Each row was made from one walk, in order. Every step used is in the known rows, and no mark comes twice. Write each row's walk.
Each row is shifted at random along 7 fixed directions that mean nothing.
Known rows:
kugof/vizit/bame/tutiz/dalep/gefaf/veluv/nerug/sirez/napivok: [ 167  348 -225 -247  317 -114   41  193 -102 -389 -162 -539   63  -45
   24  -68  -97  -91 -422  114   87  -86 -169 -399  -14  165  247  109
    7 -202 -111 -324   97  444  302  139  -84   67  299  -86 -323  -17
  -94  144 -159 -105   69 -190  276 -128  106  137  100   36 -243  -14
  207 -291  231  -35   56]
nerug/veluv/napivok/kugof/sirez/vizit: [  50 -238  132  135   67 -292 -127  -76 -200 -357  -20  -39  407  107
   84  -18  217 -338 -103   56   26  -29 -200 -409  171  257 -142   95
   40 -155  403  -94 -204  -23  254  -27   72   22  385 -360 -220 -434
   -6   -1   73 -148 -330 -198  -91  183  494  -63   48  156 -238  -26
 -117  165 -107  124  189]
vizit/bame/gefaf/veluv/kugof: [ 407  -53 -227  -41 -128   17  194  278   89  -45  106 -104 -204  198
  -44   84  123  -53  186  196   38  122 -171 -164   -2 -213  -77  188
  -53  179    5  -77 -228  -32   50 -156   -7  206  329  216  114  -23
  -95  172  254 -297  151 -146  -89  121  179 -125   87 -146  116    7
 -142  -39  -98 -192  185]
tutiz/kugof/bame/gefaf/veluv/sirez/napivok/nerug: [ 642  180   30 -302  -44  198   30  270   55 -231 -261 -500  183 -331
  281  -25 -288   73 -382   30  223 -380  233 -197   40  215   -2 -175
 -184 -225 -301  -39   36  -74 -247  -53  315   60 -182  228 -330   91
  -76  -32   86 -145  261 -336   86 -366  284 -135  182 -252 -116   51
  111  -80  298 -112  -69]
kugof/sirez/vizit/bame/dalep/nerug: [  27    0  -94 -187  -52   99  303   30    0  -79  272  142 -229  397
 -166 -160 -309  142  112  116  106  142 -161 -214  -46 -270  220  -27
   70  303   -6  125  -97  -40  -46 -282 -147  197  452   90  190 -229
   57  152  -52 -339 -106  -38   45  144 -194  -65  350  -50  111  -66
  -25  211   80 -106  137]
sirez/kugof/napivok/nerug/veluv: [ 295  106  150 -320  272  141 -183 -175 -172 -163  -67 -118  102 -342
  227 -301 -196 -158 -142 -122   16 -257   94  -65  243  257  -63 -160
   31 -162 -101   -4   70 -159 -199  101   24   81  -96   52   22 -241
  149 -206 -164  128   45 -107   12 -336  262  115 -111  -99 -113   30
  185 -176  148   43   -3]
vizit/kugof/sirez/napivok/nerug: [ 101 -190  -67 -130 -164 -266   83    7  145   26  208  -37 -131  288
   40 -191 -340  -85  -68  189  218  188 -125 -226   37 -136 -149   90
 -217  101  119    7 -236  -13  264 -217  242 -108  501  120    0   15
  142  210  198 -212    2  -55    8  243  190 -116  314  -80  137  -72
 -112  188  -48  -60  -74]
bame/dalep/nerug/sirez/vizit/kugof: [ 212 -141 -150  -33  182   11   36    8   -6 -423  308  261  189  426
 -112 -254 -115 -202  309   76 -216  201 -125 -277  230    6  173  194
   97   59  291   99 -110   39  216  -23  -72  193  647 -224    8 -450
 -235  245  -39 -280 -313 -352 -269  383  118  -68  460  192 -326 -126
 -111  290  -25   87  267]
sirez/vizit/bame/tutiz/nerug/veluv/gefaf/kugof/napivok: [-280   22 -195  150 -376 -256  262  187  217  -17  176 -334 -173  583
 -350  106    1 -319 -323  229  179  137 -388 -197 -197 -205  -35  189
  -25  451  -58 -109 -659  323  560 -320  188 -110  532 -211  -56   96
  -52  121  208 -635 -263 -248  248  131   24  152  336 -132 -129 -279
   80  -94 -279 -427  229]
kugof/vizit/bame/dalep/gefaf/veluv: [ 228  153  102  -42   87 -459  162  149 -332 -277 -100 -248  340  129
  -59  -56 -698  -91 -144  103  240 -244   58 -467   90  -37  336  166
 -385 -184   69  -18  240  125  169   62   87  -75  534 -239 -242 -349
 -103   64    6 -373 -241 -175  118 -123   98   -5  316  107 -298  298
 -325  293  162 -117  102]
kugof/sirez/napivok/nerug/veluv: [  92  -21   83   18  108 -577    7 -352 -138 -233   11 -316  267   62
   30 -230 -388  -79 -342  -54  323 -237 -125 -392  229   61   59  175
 -182 -343  139 -198   68 -126  446   43  283 -227  332 -315 -293 -117
   76 -131  -65  172 -392   -8  236  -79  278   12  141  197 -297   94
  -68   90   -3  -35  -33]
nerug/veluv/kugof/sirez/vizit/bame/tutiz/gefaf: [-297 -197 -233  120 -225 -263  277  206   56 -109  153  -93  -74  596
 -284   31   -9 -235 -293  246  126  166 -475 -410  -88 -162  -15  195
   26  342   55  -59 -498  318  459 -305  170   -7  606 -222  -58  -98
 -142   40   38 -641 -278 -280  198  177    2  109  320   18  -74 -148
  -37   16 -206 -173  242]
dalep/veluv/gefaf/bame/tutiz/nerug/sirez/kugof: [ 323   25 -264 -194  384   84   36  -37 -429 -474   84  -89 -456   60
  -83 -201  154  -83 -108  -89  -55  -63 -333  -66  188  -13  179  148
  300 -220   99 -127 -244  -25  -31  201 -326  463  -50   84  158 -347
  -10 -172 -237   12 -131 -193 -122 -113  215  165 -288   71  -27   34
   90 -192  156  -46  420]
gefaf/kugof/sirez/vizit/bame/dalep/nerug/veluv/napivok: [  57  633  -21  -12   82  -43  -86  229  143 -198 -293 -709  248 -577
  175  122   49 -108 -396   80 -229 -252  -87 -366 -217  604  214 -247
  143 -402  -41 -260  341  177  395   53  -94   -1 -119 -175 -349   78
  176  -35 -228   71  140   33  576  -84   24  161 -243    9 -221 -245
  338 -426   83   55  -15]
sirez/kugof/vizit/bame/gefaf/veluv/nerug: [ 234   23  158   29   91 -232  159  -85 -411 -433   79 -118   17   50
 -133  -87   82 -132  -76   22   42   97 -382 -552  -69  110  -38  -19
  172  -24  332   94 -211 -315  230  -63 -329  290  453   69  181 -791
  125 -234 -263 -370 -549    0   30   23  336   12 -206  258   50  123
 -266   75  -82 -136  364]
nerug/veluv/sirez/vizit/bame/tutiz/kugof: [-241   49 -225  172  -47 -130  201  188  198 -138  103 -156   -5  324
 -301   49  160 -192 -295  109 -129   83 -317 -249 -154   92   20   27
  218  152   84  -51 -386  144  492 -252  129   87  372 -360 -147  -34
 -200  -44   -5 -348 -228 -300  247  125   66   59  251  102 -240 -217
  156 -147 -233 -144  276]
napivok/nerug/veluv/sirez/vizit: [ 131 -215  100   28  -58  -85   11  273  -74  -78  230  124   -9  469
  222  -48 -159 -382   81  155  205  -20  -77 -167  274  -53 -198  113
  -52  157  269   33 -295 -264   63 -159   25  119  410   -4   93   43
   60   47  307 -248 -115 -311 -245  358  448 -227  284 -336  188  -96
 -208  234   39   82  -83]
tutiz/nerug/sirez/vizit/bame: [-247 -107 -479   10 -251  108   30  230  403  -31  208   -8 -113  535
 -236   43  188  -97   75  259 -139  548 -276 -190 -109  -32 -134  125
   98  545   38 -130 -565  391  398 -252   75  -50  360   60  229  152
  -37  351  152 -359   71 -169   32  484 -172  119  309   -3   79 -374
   39  -10 -217  -31  -43]
bame/dalep/gefaf/veluv/napivok: [ 147   38  -67   58   71  130   50   85 -109 -480  -75 -171   -7   59
 -148  139  415   66  175   54  -37  192 -101 -185  -68    8   82  107
   91   88  122  -47 -130  154  -66   52 -175  134  186 -145  -53 -297
 -229  223   39 -130 -189 -280 -188  193  213   54   77  156 -263   15
  -62  -69  -11 -104  344]
dalep/gefaf/bame/tutiz/nerug/veluv/napivok/kugof/sirez/vizit: [  69   58 -221 -215   -8  -18  170  322   16 -234  -31 -202 -517  296
   20  -46  113 -137 -349  238   99  109 -229  -41   30 -105   44  140
  -29  131 -105 -228 -352  347  173 -127  -55  127   84   27  -60  132
  145  301   68 -194  157 -184   59   63  155  166  -39 -254   85 -165
   96 -293  134  -88   -4]
gefaf/bame/tutiz/dalep/nerug: [-261  288   -8  118 -101  -27  250  -27  150 -294   35 -176 -239   53
 -376   75  224   10 -425   33 -112  216 -164  -66 -333   92  113 -132
  296  251   32  259 -142  210  394  -45 -133  101   17 -291  -78 -221
  -82   12 -368  -65 -443  -82  226  156  -69  378   18  410  -65 -120
   37 -281    7 -218  280]
bame/tutiz/veluv/nerug/sirez/vizit/kugof: [   1  226 -266   53  370 -271  215  -96   71 -358   43 -220 -215   41
 -175 -106  390   71 -402  -25 -300  127 -482 -320   12  322  157  217
  227 -324  135 -362 -253   91  836   88  -94  -25  379 -204 -132   46
 -112  -62 -362  278 -277   50  300  191   90  173 -249  340 -221 -278
  198 -355  -37   47  108]
sirez/napivok/nerug/veluv: [ -39  -63 -105  -51 -126  -67  -25 -102  244   17  132 -188 -155  314
  -91 -152  -90  -92  -17   54  221   93  -96  -19  134 -239  -41  105
  -81  254  -78 -114 -275   46  153 -222  185 -118  115  -81  -16  162
  105   69  193  -13  -52 -155   65   67  157   -7  283 -102 -107 -125
   87  -65 -138 -222  -94]
tutiz/kugof/bame/dalep/nerug/veluv: [ 245  105 -292 -166  177  -59  304 -267  238 -355   21    3 -135  446
 -270 -255  227  361 -143 -115 -232  236 -200   -1  106  -72  106  375
   70  311 -140  -81 -480  319  482   18  -42  -86  639 -271  223   46
 -328  390 -211  319 -232 -137 -151  244  -86  316  402  286 -246 -185
  -41 -347  151  120   30]
sirez/vizit/bame/gefaf/veluv: [ -95   78    4   58 -277   38  100  533  -73    3  102 -164 -344  156
  -79  108 -167 -326   63  363   64   86 -166 -337 -197   20 -135 -123
  -74  302  162   63  -29 -100   -4 -248 -203  241   80  276  234 -256
  333  -37   44 -585   30  -17  169  170   28  -52  -96 -301  263  -47
 -179   70 -154 -279   23]
tutiz/bame/dalep/veluv: [ 417  189 -190 -287  407  -39  119  -53 -143 -451  -66  -21  116 -112
 -220 -202   23  345  -56 -186 -284 -255   77 -140  150  124  250  169
  -10 -191   71  -98   74    9   23  198  -31  163  270 -266  -81 -296
 -339   33 -328  423 -164 -142  -97 -104   85  127  -87  401 -311  205
  -65 -163  315   52  165]
bame/tutiz/dalep/nerug/sirez/napivok/kugof: [-131  -34 -186   60   60  -24   56 -121  344 -596  150  -92  261  276
 -397  -59  349 -118 -207   21 -142  332  -77 -201   23   95  113   76
  174   75  105  108 -305  405  433  -39  272  -39  331 -617 -439 -206
 -466  335 -162 -123 -407 -513  -26  342  136  245  486  551 -581 -242
  150  -46  -72  -79  399]
veluv/kugof/napivok/nerug/sirez/vizit/bame/gefaf: [ 695    0 -214 -264  412   59  180 -326  -43 -238   52 -173  168 -283
  120 -319 -116   88 -110 -147  136 -226  -95 -312  343   39  233   31
  -14 -500 -198 -289  102 -220   84   42  194   97  218   34 -382 -150
 -169 -146  -19  176  155  -47  201 -413  246 -143  -83   -3 -243  -99
  272  -85  154  -88  267]
nerug/sirez/napivok/kugof/vizit/bame: [ 145 -186 -116 -211   85   66 -175   -3  -67   30   22  -96  138  -71
  138 -240 -356 -274  -60   96  217 -117  -38 -203  235  -40  123 -107
 -114  -66  -76  -69   64  197 -163 -126   79   84   26  154 -137 -238
  214  -35  209 -313  356  -90  129 -278  126  -98  195 -221  -25  -26
  108  145   16  -34   43]
vizit/bame/dalep/veluv/sirez: [ 221 -116  -25 -172   67  106  134  511 -159  -71  315  222 -120  441
   20  -24 -273 -167  354  223   52  -28   -9 -130  161 -201  -23   87
  -15  276  297  208  -68 -166 -386 -139 -145  430  635   82  278  -90
 -122  260  269 -411   76 -372 -370  317  202 -211  416 -283  243  166
 -282  226  141  -17  225]
sirez/napivok/kugof/vizit/bame/gefaf/veluv: [ 139   36 -206   12   47 -448  334 -342  -61 -263   38 -380 -323   72
 -379 -149  106  176 -196   33  160  167 -393 -464  -97 -163  141  147
 -176  -78   56 -269 -277  -24  583 -152  -49  -88  378  -52  -38 -370
  188  -70 -102   21 -207  257  398  -34  173   34 -253  248  -95  -53
 -161  -63 -138 -332  228]
kugof/bame/tutiz/gefaf/veluv: [ 232 -151  -34 -169  -88 -108  274  -14 -250  -55  -34  -17 -274  291
  -92 -154 -446   25 -267   69  376 -274  -75 -106   74 -397  167  131
 -188  236 -201   47 -164  163 -126  -82   72   86  208  173   83 -261
    4 -121   21 -326 -127 -114   25 -332  -20   25  233 -138   39  271
 -228  133  146 -206   79]
bame/tutiz/dalep/veluv/nerug/sirez/napivok/kugof/vizit: [ 310   16 -142 -359  378 -160   37   65  -33 -648   68   -9  257  428
  -33 -165  269 -138 -151   41 -129  127 -109 -295  283   40  -25  380
  -19  -15  247 -153 -362  292  357  166   -3   91  873 -454 -210 -140
 -394  439  -48   27 -194 -470 -369  395  510   71  302  271 -297  -43
  -69 -104  358  206  121]
vizit/bame/gefaf/kugof: [ 221  199 -283  -37  -74  -53  142   41  217 -100  -31 -287 -132 -231
 -202   -1  227   75   22   41 -218   83  -87 -165 -185    9   96  -18
   37  -95  -96 -110  -23   48  328  -22   65   23   -5   94  -94  -54
  -40   83  -20  -23  144  139  318 -124  -65  111 -273   66  -74 -114
   39 -217 -112 -125  170]
napivok/kugof/sirez/vizit/bame: [ 109  141 -200 -146  -29 -145  158 -182  300  139 -115 -346   55 -242
 -118  -55 -147  305 -265  -44   57  -37   -7 -230 -104   15  337 -179
  -67 -267 -309 -271  -68  143  278 -182  381 -238  -98  -60 -394  176
   31  -65   55   90  320  171  564 -314 -122  -64  -53   81 -148 -128
  314   48   11  -92  -19]
tutiz/nerug/sirez/vizit/kugof/bame/dalep/veluv/napivok: [ 208   78  -85 -129  196  183  -49  120   -5 -231  -41 -264  104  -43
   -5 -154 -210   45 -242   65  -53 -137 -136 -193  118  313  280  -59
   98  -84  -26 -118  -92  254  -53  -46   -9  148  152  -56 -128 -133
  -47  -39 -171 -134  -21 -240  106  -94  -32    9  256   53 -276 -102
  263  -94   84  -78  125]
sirez/vizit/bame/gefaf: [ 238  245 -196 -241  193   41  119  326  -28   16   61  -79 -218 -170
   45  -87  -73  -47  109  128 -202 -127  -52 -178  -19   79    8  -50
 -112 -204   -5 -172  248 -182   24  -56 -142  219   88  222    2   18
  136   55 -144   -4  308  141  215  -77  -47 -112 -383 -231  161  -74
   59 -152   72  -21  -60]
tutiz/nerug/sirez/kugof: [ 179  -84  -54 -150  138   66 -264  380 -137  -13   50  -65  -39  -92
  393 -184 -527 -366 -196   89   80 -400    0   46  283  325  -85   17
 -127 -297   61  -61  156  -39 -114   99  -11  199 -220  304   53  123
  279 -189 -140  -41  184  -90  -38  -44   19  -32  -12 -272  127  -58
   32   53  148  231 -183]
gefaf/bame/dalep/nerug/sirez/kugof/napivok: [ 179  -20 -151 -105  168 -141  143 -337  -16 -467  231  -46  122  434
 -289 -253 -116  -61   97  -31   33   79 -178 -313  128 -185  265  211
   97  187  180    3 -284  181  300   25  -34   22  649 -383   -5 -518
 -156  130  -28  -38 -488 -225 -161  178  241  132  371  352 -370  -49
 -154  209  157  -55  412]
bame/dalep/nerug/sirez/kugof/napivok: [ 376  346 -192 -504  422  597  -54 -190  132 -257  -84 -207  139 -343
   72 -238  -71  284   43 -182 -149 -198  201  100  159   83  476 -149
  158 -215 -521 -166  212  261 -358  180   17   59 -200  -21 -166   80
 -210   73 -220  242  323 -191   60 -395 -199  113  139  -36 -443 -148
  561 -229  369   83  113]
nerug/veluv/napivok/sirez/kugof/vizit/bame: [ 386 -143 -149 -193  282 -332  -55 -194  -45 -153   40  -63  536   78
   41 -207 -173 -118   14  -30  141 -221  -14 -348  307  -96  201  174
 -123 -270   41 -231 -166   96  195 -124  357  -61  541 -342 -345 -241
 -182   34  228  -51  -35 -273   18 -201  451 -259  263  129 -350  114
  -20  195  -13   32  188]
bame/gefaf/veluv/napivok: [  -8   59   56  248 -195   -2   52  179   19 -302  -85 -304  125   19
 -121  303  399 -132  -20  169   41  142 -117 -242 -177   89  -99   23
   19   69  135  -26 -107   54  120  -31   25   24  102 -169 -140 -155
 -122   92   64 -281 -287 -212   -3  198  217   16  -13  107 -196  -19
  -96  -78 -198 -234  249]
vizit/bame/tutiz/kugof/napivok/nerug: [  97  152   -1 -143    1 -108  303  -79  200    7  -15 -151  -53 -170
  -60 -171 -374  -15 -627  -25  165 -117   14  -62  -42   92  -48 -143
 -132  -66 -216  136   13  -22  263 -109  336  -45  218 -102 -246   37
  -54  -69 -117  -59   -1 -109  316 -253   36  188  176   85  -42  -40
  145 -276   51 -234  135]
nerug/sirez/kugof/bame/gefaf/veluv: [ 488  220 -155 -247  154  127 -100   84    0 -423 -214 -340  380 -184
  -21   -7   97   14   83   71 -205  -80  110 -359   91  173  240   18
   16 -158 -176 -215  -36  355   24  225  158  -46   76  -57 -157 -230
 -286  167  -27  -89  125 -257    3 -170  102  108   36   83 -402   23
  100  -25  204  152   54]
veluv/napivok/kugof/sirez/vizit/bame/gefaf: [-226 -152  -76  178 -188  -60  399  196  122  224  191 -241 -837   87
  -97   23   88   -3 -319  268  355  138 -509 -144 -177  -83  -21 -158
  -52   15   14 -127 -246 -104  239 -404 -120  109   20  316   43  196
  500 -124   14 -131  183  375  490  138  -53  -94 -300 -340  517 -373
   93 -144 -180 -258  133]

Which walk is each row?
[ 343 -118 -134 -159  -70   99   52   42   76 -428   27 -218   70  363
   -1   -2  319  -97   77  148  181  268 -164 -295  166 -215   26  229
  -50  193  -59 -195 -428  220  140  -33   22   -3  391   17  -55 -103
 -117  314  291 -313    4 -307 -195  193  375  -56  251  -99 -162 -134
  -53   35   72  -76   75]	bame/gefaf/veluv/nerug/sirez/napivok/kugof/vizit
[  73  261 -168 -235  160 -224  331  -24  157 -115   47 -173  -68 -187
 -174 -101 -239  241 -534    8   48  -80  -54 -187  -72   76  305  -95
  -97 -323 -274  -74 -109  103  461 -100  254 -116  146 -107 -257  110
  -74  -63 -309   19   53   -5  485 -183  -90   86 -105  224  -18 -113
  203 -187  147  -58   41]	napivok/sirez/kugof/vizit/bame/tutiz/nerug
[ 182   84 -138   40  220    3   25  255 -120 -300  -89 -344 -219    1
   39  -37   80 -114  -53  241  -48   97 -301 -398   13  278  188   52
   25  -70  148 -272 -117  377  221   57 -285   86  313   75   -6 -215
   96  147    5 -102  134  -68   90  205  173   33    1 -128  -46 -211
   42 -125   96   74  110]	nerug/sirez/vizit/kugof/bame/dalep/gefaf/veluv/napivok
[ 214  222 -124 -135   29   61   -1  412  144   81  109 -224 -212   40
  191 -163 -621 -305  -54  214   12 -244  -10  -79  112   58  319  -56
 -101  -78  -40  -46  257  132  114  -62  -93  169   11  125  -89  106
  281    2   67 -154  280  -74  198   27    1  -93  172 -327   45 -167
   76   61  183  -37 -111]	gefaf/bame/dalep/nerug/sirez/vizit/kugof
[ 424  -37   62 -226 -116   82 -126   87  -51   99   -7 -236  204    4
  219 -154 -443 -420  -28   65  255 -242   80 -128  197  -99   46  -96
 -111   98 -195   20 -126    9 -231 -164  288   64   82   77 -215 -152
   59  -71  433 -496  184 -363    9 -418  404 -166  303 -430 -130   52
  142  164  -22 -318   82]	sirez/vizit/kugof/napivok/nerug/veluv/gefaf/bame
[-216 -163 -206   39  -22  270  230 -141  154 -340  261   79 -154  421
 -460 -254   39   53 -141   76  -49  367 -304 -237  -67   21  226  -41
  262  529    8  146 -460  372  194 -236  -72   80  439 -151  124 -511
 -127   84 -194 -320 -382 -230   21  200 -161  246  478  241 -241 -304
  113    4  -86 -232  382]	tutiz/bame/dalep/nerug/sirez/vizit/kugof/napivok
[  77   89 -220 -283   88  159   37  295   84 -142  -11   21  -24  208
  -84 -119  -83 -105 -143  238 -245   49  -81 -210   71   73  169   51
   22  217 -149  -82 -242  515  103  -74  102    7  345   30   12  -91
 -167  243  -13 -385  172 -273   21  -24 -107  142  298 -102 -164 -126
  168  -72  119   60  -73]	nerug/sirez/vizit/kugof/bame/tutiz/veluv
[  42   32  116  -26  222 -134   15 -200 -104    2  -25 -252  114 -124
  115 -245 -479  -71 -415  -61  413 -240  -45 -184  194   49  375 -186
   16 -342 -175  -76   64    6  -15 -236  153    9  -98 -150 -304 -100
  217 -280  -66  -87  -57 -124  351 -402  146 -114  207  -26 -176   19
  199    6  -28 -213  155]	dalep/nerug/veluv/napivok/sirez/kugof/vizit/bame
[ 386   85   -5  -92  174 -364  220 -306 -264 -314 -105 -165  -65 -258
   20 -197  -58  -15 -575 -115  142 -264 -256 -289   72   74   70   65
  -52 -331   98  -56  -76 -177  459  -30   -2   88  295   -8 -193 -450
  111 -284 -167   45 -321   95  262 -290  354  103 -244  268  -37   78
 -134 -179   71 -122  235]	gefaf/kugof/vizit/bame/tutiz/veluv/napivok/nerug
[ -86  305   82   75  269  -74  206 -270   62 -384  -82 -318  175  -86
 -180  -34  216   64 -648 -146  -46  -75 -167  -65  -37  317  168   52
  244 -138 -160  -24  -67  239  397  114   50  -58  214 -573 -351    2
 -354  -64 -475  179 -465 -223  220 -102    3  367  180  411 -505 -136
  339 -504   60 -151  315]	bame/tutiz/dalep/nerug/veluv/kugof/napivok
[  99   66   80  -54  106 -143  214  160 -115  -76  -63 -206 -160   18
  -13  -42 -111  -38 -278  123  190   34  -98 -175   77   -9   82  -23
 -232 -172    6  -77  -21   11   15 -124   22   65  240  -87 -153   17
  106   93    2 -163   68  -50  139  -45  160  -10  -62  -92   50   25
  -77 -152   40 -243  149]	dalep/veluv/napivok/kugof/vizit/bame/gefaf
[-168  -86  236  427 -328   82  190   -6   64 -311  -22 -453  -61    2
  -75  203  149 -204 -479  177  446  286 -269 -341  -56  232  -59 -130
   92  136  -46  113 -290   88  272  -14  109 -143  -29  -59 -101  -98
    8 -173   44 -388 -313 -206  208  185  203  272  177   16  -59 -276
   36 -150 -142 -322  298]	bame/gefaf/veluv/kugof/napivok/nerug/sirez
[  86 -418  -57    4  -22   25   79 -230  -94  -54  171   61 -152  516
 -136 -339 -228   18 -179    5  270   68 -398 -240  205 -150  214   97
  228  334    1   -6 -586  126   13 -327   28   92  302  199  143 -378
   76 -215   78 -382 -319  -99  -21 -167   15  -73  511    2  -89  -41
   29  299 -132 -194  159]	tutiz/veluv/nerug/sirez/vizit/kugof/bame
[ 100  -43 -302 -344 -139  477  112  139  231 -185   14 -180 -290  288
  -73  -89   99   88  -70   94  206  115  -88   31   17 -336  275  -27
   42  505 -452   22 -511  470 -193 -296   37   74  -46   78   74   55
    8  158  137 -322  185 -383   -5  -70   75   71  310 -254  -11 -229
  117 -138  165 -183  123]	tutiz/gefaf/bame/dalep/nerug/veluv/napivok/sirez/kugof/vizit
[ 276  157 -214 -125  415  -81   96  -41  -43 -235  -88 -254 -208 -200
  114 -284 -181  -88 -538  -81   48 -206 -181 -194  211  270  107  -15
   45 -511   57 -280   81 -109  302   13   39  227   42 -146 -315  -23
   94 -246 -183  266   69 -129  276 -154  276   12 -130   89 -156 -109
  246 -346  113  -81  174]	dalep/veluv/napivok/nerug/sirez/vizit/bame/tutiz/kugof
[ 135 -252   40  -73  -14 -327  184   93 -111 -280  233  172  252  166
 -192 -149 -296 -281 -228  116   50 -186 -109 -423   47   64    5  -17
  -40  -38  329  283  -97  -69  243 -169  243  221  610 -262 -297 -630
 -169  -49 -103 -442 -347 -213   80   38  221  -63  273  288 -120  102
 -168  388   -7    2  365]	napivok/kugof/sirez/vizit/bame/tutiz/dalep
[ 105  233  215  -21   36 -170  122  182 -112  -67 -170 -416 -181 -168
   88   65 -192  -70 -427   76  229 -276  -81 -106   13  109  195  -88
 -206 -162   64  -45   49   59  103   -4 -159   36   31 -164 -181    1
  294 -149   11   75   48   43  203  -26  336   28 -184  -68  115   -3
  -92 -155  288 -143   42]	gefaf/bame/dalep/veluv/napivok/kugof/vizit
[ 180  303 -282 -208 -178   77  -39  513  499   56 -408 -623  188 -336
  192  263  129   97 -348  278  -90   89  171 -341 -266  390    1 -175
 -266  -29 -356 -362 -259  617  260 -134  448 -370  -67   91 -373  523
  -61  319  244 -114  691 -242  353   35  165  -64  -20 -238    0 -257
  177 -228  149   -4 -319]	tutiz/gefaf/veluv/napivok/sirez/vizit/kugof/bame
[ 269  183  -91 -221  424 -303  219   63 -169 -314  -18 -220  -13  -87
  -31 -132  -43  128 -174   52   42  -34  -74 -422  105  108  184   74
 -196 -499  102 -273  -26  -66  237   -9   60   17  429 -216 -232  -73
  -33   94 -156  134   27  -56  151   16  326 -113 -254  118  -72   26
  -75 -122  206  -41  179]	dalep/veluv/napivok/sirez/kugof/vizit/bame/gefaf
[-326  137   58  101  -12  -32  224  197   -4 -219  157 -149 -145  296
 -327   95  195  -59  -76  190 -102  352 -366 -452 -240  209 -110  -58
  149  394  352   53 -398   47  226 -228 -309  101  641 -267  179 -323
   19   58 -124 -335 -266 -149   29  476  178  135   71  164   52 -222
  -35 -131  -10 -240  332]	sirez/vizit/bame/dalep/veluv/kugof/napivok
[ 509 -213 -113 -249   86 -200  -37  206 -254 -247  -73  -41  147  204
  213 -114 -243 -196  132  176  195    4   37 -439  184  -93  -16  145
 -236 -113  212 -209 -126   61 -149 -140  133  155  420   74 -194 -377
   36  300  402 -380  193 -291 -221    4  477 -278  218 -157  -75  209
 -253  390   99   -4  137]	dalep/gefaf/veluv/napivok/kugof/sirez/vizit/bame
[ 343  -30   85 -252   29  183  -49  114 -136 -311   98   23  352 -392
   33 -138 -195 -230  120   68  -29 -272  160 -462    2  235   66 -307
   80  -21  154  274  140 -183 -232  -88    0  274  160   74 -129 -815
   20 -133   63 -423  106 -189   66 -224  347 -118    1  -39  -74   46
  -48  250  141  -48  348]	gefaf/kugof/napivok/sirez/vizit/bame/dalep
